Moves between items:
ne: x482->x36, x743->x4, x215->x570, x36->x482, x540->x739, x4->x743, x669->x863, x360->x959, x739->x540, x777->x745, x995->x33, x776->x582, x859->x2, x570->x215, x945->x373, x456->x789, x880->x646, x863->x669, x33->x995, x326->x273, x490->x547, x789->x456, x959->x360, x876->x23, x273->x326, x23->x876, x2->x859, x646->x880, x582->x776, x745->x777, x547->x490, x373->x945
si: x482->x761, x743->x2, x471->x547, x355->x945, x215->x404, x540->x582, x4->x859, x669->x456, x360->x740, x761->x482, x739->x776, x777->x326, x740->x360, x995->x23, x776->x739, x859->x4, x500->x646, x945->x355, x456->x669, x863->x789, x33->x876, x326->x777, x789->x863, x876->x33, x273->x745, x23->x995, x2->x743, x646->x500, x582->x540, x745->x273, x547->x471, x404->x215
vi: x482->x776, x355->x456, x215->x348, x36->x582, x336->x547, x348->x215, x352->x646, x4->x740, x669->x945, x360->x859, x761->x739, x739->x761, x777->x23, x740->x4, x995->x326, x776->x482, x859->x360, x945->x669, x456->x355, x863->x373, x33->x273, x326->x995, x959->x2, x876->x745, x273->x33, x23->x777, x2->x959, x646->x352, x582->x36, x745->x876, x547->x336, x373->x863
de: x482->x336, x472->x646, x471->x739, x355->x326, x215->x859, x336->x482, x348->x360, x4->x404, x669->x23, x360->x348, x739->x471, x777->x945, x995->x456, x776->x547, x859->x215, x570->x2, x945->x777, x456->x995, x863->x876, x33->x789, x326->x355, x490->x582, x789->x33, x876->x863, x23->x669, x2->x570, x646->x472, x582->x490, x745->x373, x547->x776, x373->x745, x404->x4
fo: x482->x352, x743->x33, x472->x547, x215->x669, x348->x945, x352->x482, x4->x995, x669->x215, x360->x777, x739->x500, x777->x360, x740->x326, x995->x4, x776->x646, x859->x23, x570->x863, x500->x739, x945->x348, x456->x404, x880->x582, x863->x570, x33->x743, x326->x740, x959->x745, x876->x2, x23->x859, x2->x876, x646->x776, x582->x880, x745->x959, x547->x472, x404->x456
ze: x482->x777, x472->x215, x471->x456, x215->x472, x36->x745, x336->x945, x540->x33, x352->x360, x4->x500, x669->x547, x360->x352, x761->x326, x739->x995, x777->x482, x995->x739, x776->x23, x859->x646, x500->x4, x945->x336, x456->x471, x880->x2, x863->x490, x33->x540, x326->x761, x490->x863, x876->x582, x23->x776, x2->x880, x646->x859, x582->x876, x745->x36, x547->x669

In the rows, 68 means zero.

The rows follow the links: the fewer symbols apart two items are, the more alike their rows tend to be.

Rows of some items; one shown again gets a slightly different row:
x995:   61    60    55    58    73    93    60    70    83    53    80   107    61    64    57    50    52    65    53    36    58    50    84    63   108    61    43    46    89    58    85    65    72    52   103   100   104    75    44    84    36    65    88   103    82    74    46    89    49    63    75    62    42    91    62    67    92    89    64    83    73
x490:   75    72   104    71    60    47    61    81    83    89    63    51   103    65    71    74    68    52    81    73    63    79    45    59    61    70   112    71    27    79    38    78    54    66    33    39    47   104    71    59   114    72    94    63    64    70   108    32    59    36    49    63    91    65    70    45    66    56    96    60    54
x33:   75    65    75    70    84    61    41    73    86    60    98    92   105    55    62    68    59    40    26    38    56    93    82    34    69    56    62    73    79    54    77    95    74    38    80   102    63    58    69    63    64    49    90    87    79    61    60    73    67    53    47    67    79   107    26    33    83    77    87    67    65
x743:   59    52    51    81    76    66    58    59    57    80   103   102   108    56    42    74    67    52    47    41    56    96    73    31    40    53    51    62    93    37    66    86    77    45    86   101    45    48    95    60    70    63    71    74    60    56    74    74    88    62    37    68    59   112    26    54    55    86    81    47    73
x945:   75    63    78    36    74    59    45    61    68    51    58    67    37    72   111    63    52    77    66    92   102    38    84    65    63    61    64    89    55   105    90    63    45    94    75    64    87    43    22    92    63    64    55    62    91    89    60   106    59    87    87    75    85    13    83    83    75    59    44    80    72
x2:   58    60    72    86    66    55    58    45    37    68    57    93    95    70    56    70    49    71    54    69    39   118    57    27    47    52    67    88    85    59    59    87    74    70    60    89    36    50    99    33    77    41    68    54    65    51    73    52    74    71    44    97    66    83    44    64    53    53    85    70    73
x959:   59    73    62    83    78    27    50    38    27    68    78    71    75    74    67    79    68    60    54    82    55    92    69    29    12    44    72    95    76    68    68    79    80    86    52    88    29    15    95    43    86    48    43    41    71    47    55    62   101    83    63    92    81    75    41    57    58    61    79    66    65
x582:   70    82    84    71    55    43    76    63    74    83    75    50   100    84    49    77    77    49    72    60    44    99    59    70    66    60   111    64    39    70    33    78    70    59    42    36    52    95    86    36    91    54    87    76    57    59    72    33    55    45    58    71    72   106    59    41    78    50    82    70    51

Each walk starts at a row. The symbols on each line, taken left to right, move it on to the next item.
Answer with the item's row; about right is enough.
---
  68    60    84    46    60    89    68    52    66    52    52    93    46    79    76    58    42    88    53    62    50    71    82    69   108    54    71    64    77    91    71    66    59    73    86    79   103    68    46    58    35    26    78    80    79    80    37    88    34    76    87    87    47    74    83    89    97    55    40    90    84
de de ne fo fo ze si
  76    75    68    86    69    50    73    87    94    66    99    58    99    66    31    69    88    33    66    45    66    85    65    63    80    56    81    51    48    37    53    80    77    38    60    49    63    90    87    60    82    66    93    88    69    56    74    54    66    40    48    52    73   120    50    20    78    83    94    55    42
si ze fo fo ze vi vi de ze vi
  71    71   102    39    85    28    30    67    73    62    64    64    67    76    93    72    69    44    59    83    77    85    78    41    29    46    84    99    45    97    76    89    53    74    44    82    44    39    44    74    94    54    69    54    94    61    76    75    85    69    59    89    98    44    39    39    63    53    69    56    47
---
  71    75   104    60    88    21    39    47    62    53    83    71    59    83    71    76    74    48    57    81    62    93    76    44    47    42    91    93    45    78    66   100    72    73    50    80    43    31    61    53    79    36    74    55    94    57    45    77    70    73    75   105    86    76    30    45    91    60    68    68    46
ne ne vi fo de de ze
  60    78    64   102    44    55    87    57    51    87    70    50    99    71    41    76    61    60    80    73    42   104    42    65    44    72    85    66    64    52    37    68    73    63    44    41    44    89   116    45    97    67    67    47    44    52    87    24    79    64    57    72    80    98    67    58    45    63    88    56    71
ze de ne ne fo si si
  68    61    95    48    86    46    31    67    79    63    62    79   111    61    87    62    50    51    47    60    68    97    66    28    66    43    84    93    48    91    67   109    45    64    63    84    52    64    49    58    90    47    80    70    90    75    99    66    55    48    41    89    96    55    44    46    76    63    84    65    66
---
  65    76    48    96    47    96   111    62    55    86    46    56    53    69    49    65    63    99    89    72    56    66    53    97    78    83    82    61    77    57    49    45    77    85    60    43    64    99    97    49    75    77    54    62    35    65    76    44    65    79    69    61    49    86   110    96    51    46    66    79    93
si fo ze si si si si vi vi fo
  66    56    30    88    65   104    80    56    54    61    81   108    80    48    52    64    59    87    61    50    53    50    75    64    65    78    23    50   118    36    90    61    84    49   104   102    85    51    84    77    28    80    63    86    52    66    51    85    74    81    70    52    36    87    68    83    64    97    68    74    94
fo fo fo fo fo si ne
  70    60   101    60    69    48    36    45    55    53    70    81    94    73    56    66    54    53    49    55    42    96    67    37    66    31    93    77    56    87    52   107    71    58    67    83    53    68    62    41    74    21    84    72    85    58    61    65    64    63    50   102    73    87    34    41   100    52    76    66    59
---
  67    67    79    64    60    82    81    88    83    83    36    47    63    70    88    62    70    76    99    73    73    51    56    99   101    89    91    49    40    94    56    53    48    82    61    32    84   112    51    80    81    91    79    65    60    82    86    53    41    52    66    49    75    38   107    85    65    50    62    72    68
ze fo ne fo ne vi fo vi ze
  67    63    56    81    49    95   100    74    56    90    29    56    76    65    68    65    59   100   104    74    65    55    53    90    64    87    72    66    71    78    58    59    63    87    54    35    64   101    87    68    88   105    50    56    39    71   102    41    70    60    71    48    69    43   109   105    29    55    69    70    87
fo de de de ne vi vi ne si
  72    71    58    79    64   101   106    96   102    69    85    68    61    68    45    63    88    63    75    50    72    54    73   107   105    82    75    34    62    35    52    47    77    52    74    49    97   105    67    84    55    84    78    87    50    77    67    58    53    54    71    38    49    94    89    58    81    82    59    77    66
---
  72    81    73    79    45    83    91    79    82    80    44    49    52    88    53    62    76    78    88    65    59    58    59   109   115    75   101    57    50    76    44    43    75    73    59    29    87   117    69    56    62    65    64    76    53    74    63    48    34    69    87    69    54    82   105    68    83    51    61    83    70
ne vi ze de ne de
  65    77    81    41    71    61    68    51    63    42    56    60    14    91    89    67    63    80    64    79    80    51    94    75    82    55    63    85    65    81    80    67    68    87    79    63    89    47    35    79    43    42    54    64    84    79    22   105    57    99   110    86    67    52    88    76    98    52    32    79    73
si si si vi de ne ne
  80    50    66    48    81    98    46    89    84    62    74    89    79    49    90    58    62    77    48    46    94    43    76    68    98    79    44    55    78    74   104    63    53    59    90   102    97    76    36   100    41    80    77    95    88    87    76    96    56    52    59    42    58    51    63    66    70    87    70    67    70
---
  72    65    60    57    70    73    68    50    35    64    49    63    47    68    92    73    49    93    84   102    78    49    73    65    46    82    45    90    84    84    88    65    60    92    67    80    60    34    61    82    61    91    40    43    65    68    70    86    83    81    79    76    72    10    87   112    41    62    56    65    80
fo vi vi vi vi ze ze vi
  67    46    90    35    59    94    47    68    69    60    39    83    67    68   103    57    34    89    73    72    74    51    77    63   102    69    63    68    63   112    80    77    39    91    78    79    88    79    20    81    62    58    77    84    97    91    89    82    40    68    77    82    75    21    95    87    83    55    58    88    81
de ze si ze si vi si de
  79    64    66    38    89    73    48    88    92    52    79    77    54    60    96    65    80    64    54    74   101    30    96    72    68    77    33    66    68    78   100    62    53    75    90    85    94    52    33   108    49    92    78    72   100    75    58   106    74    69    76    47    69    38    55    63    71    90    52    64    63
---
  69    43    35    68    63   101    67    67    54    76    65    94    85    48    78    56    47    90    67    56    68    49    78    45    68    88    12    64   101    57   102    59    63    64    96   117    72    60    66    92    55   104    65    77    72    76    85    88    74    64    61    42    56    54    75   100    45    96    70    71    86
de de si de ze fo vi vi ze fo
  49    53    47    76    54   102    82    39    29    66    47    99    56    72    63    69    34    91    72    76    33    73    66    56    76    60    40    74   114    76    58    69    78    83    81    81    67    58    84    58    56    47    50    59    53    65    52    72    63    94    83    83    44    68    86   108    65    55    54    85   102
ze de de ze ze si fo de
  81    69    52    73    69    99    84   105   101    84    67    57    80    60    69    64    78    59    78    51    85    42    69    90    93    96    67    48    58    61    75    52    62    52    74    50    97   114    59    92    71   106    85    89    69    78    95    63    59    35    60    27    66    65    91    59    59    66    74    71    59
---
  64    94    67    70    61    63   102    86    80    63    54    29    20    93    65    74    97    71    87    86    84    49    64   111    82    73    88    61    44    67    50    37    78    93    52    21    87    95    62    72    66    66    53    58    54    73    42    66    61    85    97    58    65    65    94    65    80    56    46    85    53
de de vi de ze de si vi
  73    74    57    60    89    74    57    77    76    38    91    79    27    63    73    72    78    56    52    62    90    40    93    77    82    65    49    56    69    44    93    59    83    62    86    88   100    44    34    95    33    65    72    85    67    78    26   106    75    77    89    55    53    74    64    61    86    81    47    64    70
ne si fo ne si si
  56    71    50    70    69    67    78    39    26    55    50    69    24    83    65    76    61    98    71    92    65    60    69    74    48    62    52    78    96    70    79    57    71    91    69    75    72    26    83    70    46    65    36    42    57    66    36    87    98   100   103    83    50    55    86   104    56    58    47    69    93
---
  62    73    32   103    53   103   112    84    66    85    74    68    66    65    37    66    90    72    87    51    55    53    54    90    74    98    52    44    87    25    57    38    89    59    70    61    72    89    97    64    49   100    67    66    36    59    71    56    72    69    72    32    43    99    79    79    56    83    69    79    79
ze si fo ne vi ne ne si
  74    77    67    62    87    40    36    65    75    53   101    78    67    70    50    76    90    31    39    54    78    86    79    39    40    45    62    77    58    43    72    88    75    44    69    89    57    30    56    67    64    48    82    72    90    57    51    79    77    70    58    80    85    96    16    27    84    76    77    50    46
ne de si ze de fo
  62    85    52    96    53    65   113    59    54    77    59    32    35    82    55    82    91    85    98    93    71    57    56   104    60    90    68    70    64    55    52    31    82    87    51    38    59    72    89    70    74    86    38    43    36    60    52    52    87    95    89    55    54    57    95    98    52    60    56    74    80
---
  73    46    84    52    89    60    23    73    87    69    87    86   108    45    82    63    66    40    44    42    68    84    86    44    53    59    67    59    66    67    83    98    59    40    72   101    65    66    57    76    73    69    83    90    94    65   101    77    70    41    27    63    85    69    33    40    70    79    96    49    51
ne fo fo ze de ze vi ze
  77    94    57    82    79    69    89    98    95    64    87    47    36    75    51    72   112    60    79    62    92    35    67   110    81    78    69    45    43    34    66    33    81    56    63    40    85    97    65    87    52    86    70    71    64    72    45    74    70    73    89    36    52    86    76    54    78    89    57    70    55
si de vi si si si de vi si de
  81    90    79    57    61    63    85    88    83    86    52    29    39    83    88    72    77    74    99    91    90    35    62   103    68    84    85    72    32    85    53    43    68    89    41    29    68   103    50    83    79    93    63    47    64    73    69    75    63    68    90    58    78    33   101    84    66    55    50    69    49
